Below is a small trained network, with its code and all its weights. Each question gives an input and a class and asks what happens when units are switched off, that is, made to give their printed mean instead of their output.

import numpy as np


def w(rows, s, z=0):
    codes = np.array(rows[::2]) - 128.0
    scale = np.full(codes.shape[1], s)
    scale[-1] = z or s
    return codes * scale


def norm(h):
    return h / np.sqrt((h * h).mean(-1, keepdims=True) + 1e-5)


def f(y):
    return y / 2 * (1 + np.tanh(0.7978845608 * (y + 0.044715 * y**3)))


def log_softmax(a):
    a = a - a.max(-1, keepdims=True)
    return a - np.log(np.exp(a).sum(-1, keepdims=True))


def net(x, mask):
    res = np.array(x, float).reshape(1, 8) / 4 @ E
    u = 0
    for l in range(3):
        y = f(norm(res) @ A[l][:, :-1].T + A[l][:, -1])
        res = res + np.where(mask[u : u + 5], y, B[l][:, -1]) @ B[l][:, :-1]
        u += 5
    return log_softmax(norm(res)[-1] @ U[:, :-1].T + U[:, -1])


A, B = {}, {}
E = w([
[95,226,145,224,169,97,79,73,178],'x0',
[187,146,99,152,185,116,100,133,103],'x1',
[74,119,134,149,166,195,110,176,90],'x2',
[104,105,2,138,87,138,122,120,140],'x3',
[124,112,45,60,149,56,118,118,100],'x4',
[134,49,125,210,169,30,123,101,155],'x5',
[108,221,137,119,200,20,237,113,119],'x6',
[119,74,112,201,107,127,180,162,143],'x7',
],0.0048)
A[0] = w([
[135,100,52,67,25,230,2,199,134,65],'0.n1',
[106,59,251,224,183,115,139,147,196,25],'0.n2',
[100,136,182,39,91,107,188,181,113,162],'0.n3',
[111,205,176,165,120,199,136,156,200,3],'0.n4',
[112,119,173,211,118,153,37,46,111,212],'0.n5',
],0.0058,0.0018)
B[0] = w([
[132,199,170,211,112,53,1,179,109,253],'0.n1',
[194,188,86,137,43,174,33,174,131,232],'0.n2',
[147,198,168,94,49,136,164,78,88,197],'0.n3',
[119,122,126,38,147,116,203,47,126,180],'0.n4',
[218,206,150,80,111,79,125,183,105,232],'0.n5',
],0.0073,0.0045)
A[1] = w([
[155,61,153,145,176,140,154,109,105,114],'1.n1',
[127,164,104,107,2,59,83,164,118,139],'1.n2',
[124,192,129,125,170,70,77,129,131,255],'1.n3',
[173,101,149,109,72,135,90,226,30,227],'1.n4',
[91,43,71,185,163,46,117,112,144,87],'1.n5',
],0.006,0.0015)
B[1] = w([
[152,242,152,162,163,121,168,64,134,113],'1.n1',
[185,47,215,151,81,219,94,149,162,253],'1.n2',
[152,109,113,145,76,160,39,253,125,227],'1.n3',
[77,220,113,248,94,79,82,183,204,246],'1.n4',
[11,21,70,103,176,234,153,229,46,151],'1.n5',
],0.0062,0.0063)
A[2] = w([
[132,152,134,174,90,103,255,99,91,214],'2.n1',
[154,125,80,129,207,55,184,132,122,150],'2.n2',
[38,111,136,139,179,155,181,199,118,159],'2.n3',
[99,179,136,219,41,129,122,166,131,251],'2.n4',
[181,211,120,98,220,89,12,150,114,182],'2.n5',
],0.0069,0.0029)
B[2] = w([
[185,223,94,71,42,106,109,100,105,150],'2.n1',
[129,104,113,84,171,190,62,129,199,138],'2.n2',
[164,73,142,44,183,100,86,74,138,140],'2.n3',
[243,171,76,53,120,59,140,153,201,255],'2.n4',
[162,146,110,147,68,179,18,253,244,214],'2.n5',
],0.0067,0.011)
U = w([
[81,72,126,211,133,135,145,149,83,74],'0',
[98,109,184,206,184,174,152,59,104,30],'1',
[192,183,127,125,74,129,56,230,203,187],'2',
[98,47,60,96,249,145,117,136,136,125],'3',
[88,104,193,201,163,135,156,72,119,29],'4',
[93,122,150,197,157,177,190,79,112,2],'5',
[154,182,150,47,99,115,192,61,94,153],'6',
],0.012,0.0049)

Each question gives the input, the list of numbers given to net, and the class t.
The units are the neurons (one row each of A and B). Each row of codes is followed by its name. A weight is (code - 128) times the scale printed after its matrix; where a second scale follows, it is the last column's (A, B and U).
mask holds one flag per neuron, layer by layer. A switched-off neuron (its flag False) gives its mean, the last column of its row in B, instead of its output. The means were averaged over made-up inputs and are rounded, as every weight is.
A unit's drop is (log p(t) with every unit on - log p(t) with that unit switched off) / (log p(t) with every unit on - log p(t) with every unit switched off).
The circuit of an input: a set's keep is (log p(t) with only the set's units on - log p(t) with every unit switched off) / (log p(t) with every unit on - log p(t) with every unit switched off). Starting from the 12 units with the biggest drops (on a tie, the unit counted first), units are removed one at a time, each time the one whose removal leaves the highest keep (on an exact tie, the one counted first), for as long as the keep stays at least 0.8.
units of the circuit, in order: the units of the circuit, biggest drop first
k most important neurons: the k neurons with the biggest drops, biggest first
top k neurons in layer l: the k neurons of layer l with the biggest drops, biggest first
drop when u is switched off: that unit's drop, to one decimal
input [8,-6,-2,1,-6,-7,3,-8], class 6: units of the circuit, in order : (0.n4, 0.n1, 1.n4, 2.n5)
input [-7,-8,-2,-6,7,3,-2,5], class 6: units of the circuit, in order : (2.n5, 1.n3, 0.n3)
input [-1,-5,2,2,1,2,4,6], class 6: 4 most important neurons : (0.n1, 2.n5, 0.n5, 1.n3)
input [1,-5,0,-2,5,-4,8,-7], class 6: units of the circuit, in order : (0.n1, 0.n3, 0.n2, 1.n4)
input [0,4,5,1,0,-5,4,1], class 6: most important neuron : (0.n1)
input [-1,-5,-3,1,0,7,3,8], class 3: 3 most important neurons : (1.n5, 0.n5, 0.n1)
input [-3,-4,3,-6,0,1,6,-7], class 6: 2 most important neurons : (0.n3, 0.n1)
input [-5,2,-6,-5,5,1,2,-2], class 6: 3 most important neurons : (0.n1, 0.n2, 0.n3)
input [-8,0,1,1,7,6,7,0], class 3: top 2 neurons in layer 2 : (2.n2, 2.n4)
input [0,-8,-8,1,8,4,-5,5], class 3: 2 most important neurons : (1.n5, 0.n2)
input [7,0,-8,8,7,0,0,3], class 3: drop when 1.n5 is switched off : 0.3
input [0,6,7,3,4,-3,1,8], class 3: drop when 0.n2 is switched off : 0.6
input [-3,6,8,0,6,4,2,-1], class 3: drop when 0.n1 is switched off : 0.0
input [-7,-5,-4,0,5,4,7,7], class 6: top neuron in layer 0 : (0.n3)
